Below are the code and all the weights of a small trained network. Each question names an input and a class and asks about switching units off, where a switched-off unit gives its printed mean instead of its output.

import numpy as np


def w(rows, s, z=0):
    codes = np.array(rows[::2]) - 128.0
    scale = np.full(codes.shape[1], s)
    scale[-1] = z or s
    return codes * scale


def norm(h):
    return h / np.sqrt((h * h).mean(-1, keepdims=True) + 1e-5)


def f(y):
    return y / 2 * (1 + np.tanh(0.7978845608 * (y + 0.044715 * y**3)))


def log_softmax(a):
    a = a - a.max(-1, keepdims=True)
    return a - np.log(np.exp(a).sum(-1, keepdims=True))


def net(x, mask):
    res = np.array(x, float).reshape(1, 6) / 4 @ E
    u = 0
    for l in range(3):
        y = f(norm(res) @ A[l][:, :-1].T + A[l][:, -1])
        res = res + np.where(mask[u : u + 5], y, B[l][:, -1]) @ B[l][:, :-1]
        u += 5
    return log_softmax(norm(res)[-1] @ U[:, :-1].T + U[:, -1])


A, B = {}, {}
E = w([
[152,167,213,45,132,160,29,58],'x0',
[124,193,143,184,2,90,142,57],'x1',
[204,143,120,179,169,229,188,51],'x2',
[132,129,110,122,127,126,124,125],'x3',
[177,44,144,50,92,71,209,72],'x4',
[127,127,113,125,131,120,123,128],'x5',
],0.0012)
A[0] = w([
[100,60,83,194,96,109,205,182,110],'L0N0',
[135,22,166,76,65,85,184,46,8],'L0N1',
[90,208,147,200,2,65,153,47,140],'L0N2',
[55,215,124,191,113,184,65,162,76],'L0N3',
[146,180,222,40,136,132,12,25,85],'L0N4',
],0.0031,0.0016)
B[0] = w([
[125,121,71,142,66,155,133,204,180],'L0N0',
[187,253,131,187,166,55,113,156,166],'L0N1',
[91,60,86,124,190,126,102,149,253],'L0N2',
[217,200,125,147,181,56,162,143,178],'L0N3',
[141,70,47,193,58,146,160,186,226],'L0N4',
],0.0042,0.0023)
A[1] = w([
[118,113,128,190,164,195,177,4,158],'L1N0',
[69,39,126,140,141,79,109,150,253],'L1N1',
[158,97,155,41,117,32,214,90,139],'L1N2',
[191,109,224,107,45,172,5,73,46],'L1N3',
[152,114,190,110,109,145,49,82,34],'L1N4',
],0.0033,0.0022)
B[1] = w([
[14,121,190,66,159,97,113,90,174],'L1N0',
[119,106,168,82,128,217,91,88,253],'L1N1',
[155,224,125,205,204,143,50,81,134],'L1N2',
[133,119,55,174,2,129,209,233,95],'L1N3',
[140,125,97,152,133,100,192,208,80],'L1N4',
],0.0039,0.0026)
A[2] = w([
[177,253,137,209,199,43,81,164,158],'L2N0',
[111,156,199,142,168,190,108,210,130],'L2N1',
[35,125,135,91,178,84,44,114,252],'L2N2',
[153,106,31,181,35,194,169,206,111],'L2N3',
[42,111,176,96,92,130,35,74,151],'L2N4',
],0.0032,0.0024)
B[2] = w([
[219,191,165,197,144,40,94,54,196],'L2N0',
[112,119,97,121,111,88,143,45,157],'L2N1',
[119,107,236,76,151,136,104,63,253],'L2N2',
[149,101,88,139,4,154,213,224,190],'L2N3',
[65,98,154,2,167,215,186,151,191],'L2N4',
],0.0037,0.0032)
U = w([
[129,28,29,169,35,214,211,229,253],'0',
[221,246,203,237,254,17,37,7,48],'1',
[17,16,173,31,240,227,48,60,2],'2',
[22,102,217,41,213,205,111,41,160],'3',
],0.0035,0.00061)

Each question gives the input, the list of numbers given to net, and the class t.
The units are the neurons (one row each of A and B). Each row of codes is followed by its name. A weight is (code - 128) times the scale printed after its matrix; where a second scale follows, it is the last column's (A, B and U).
mask holds one flag per neuron, layer by layer. A switched-off neuron (its flag False) gives its mean, the last column of its row in B, instead of its output. The means were averaged over made-up inputs and are rounded, as every weight is.
A unit's drop is (log p(t) with every unit on - log p(t) with that unit switched off) / (log p(t) with every unit on - log p(t) with every unit switched off).
The circuit of an input: a set's keep is (log p(t) with only the set's units on - log p(t) with every unit switched off) / (log p(t) with every unit on - log p(t) with every unit switched off). Starting from the 12 units with the biggest drops (on a tie, the unit counted first), units are removed one at a time, each time the one whose removal leaves the highest keep (on an exact tie, the one counted first), for as long as the keep stays at least 0.8.
circuit, biggest first: the units of the circuit, biggest drop first
top k neurons: the k neurons with the biggest drops, biggest first
top k neurons in layer l: the k neurons of layer l with the biggest drops, biggest first
drop when u is switched off: that unit's drop, to one decimal
input [6,0,8,-8,-8,2], class 1: top 3 neurons -> (L0N3, L1N1, L0N2)
input [-6,-6,1,-4,5,-1], class 0: circuit, biggest first -> (L0N0, L2N3)
input [-5,-3,-1,-3,5,-7], class 0: top 2 neurons -> (L0N0, L0N3)
input [1,-2,0,-3,-7,-1], class 1: circuit, biggest first -> (L0N3)
input [-6,-5,0,-8,-8,4], class 1: top 3 neurons -> (L0N3, L0N4, L2N0)
input [-5,8,-4,-4,1,2], class 2: circuit, biggest first -> (L0N2, L1N1)
input [-5,-6,-5,-5,7,4], class 1: circuit, biggest first -> (L1N2, L0N2)
input [8,8,0,5,6,6], class 0: top 2 neurons -> (L0N4, L0N3)
input [-6,8,5,6,1,-4], class 2: top 3 neurons -> (L0N4, L0N2, L1N0)
input [1,8,6,0,-4,4], class 2: top 2 neurons in layer 0 -> (L0N2, L0N1)
input [5,5,-4,7,1,2], class 0: top 2 neurons -> (L0N4, L1N0)
input [-4,1,4,-1,3,-4], class 0: top 3 neurons -> (L0N0, L0N3, L0N1)
input [-4,-1,2,-5,-5,0], class 1: top 2 neurons -> (L0N3, L0N4)
input [-1,4,-2,3,5,-7], class 1: circuit, biggest first -> (L0N1)
input [-3,-1,2,-5,1,-3], class 0: top 2 neurons -> (L0N0, L0N2)
input [6,0,1,3,-5,1], class 0: top 2 neurons -> (L0N4, L0N1)
input [7,0,-7,-1,-2,7], class 0: top 2 neurons in layer 1 -> (L1N0, L1N3)
input [2,-2,-5,-5,7,-4], class 1: drop when L0N1 is switched off -> 0.4
input [-3,8,3,3,0,-8], class 2: drop when L2N3 is switched off -> 0.0
input [6,6,0,-4,1,6], class 0: drop when L2N3 is switched off -> 0.1
input [-5,-1,4,-4,4,2], class 0: top neuron in layer 0 -> (L0N0)
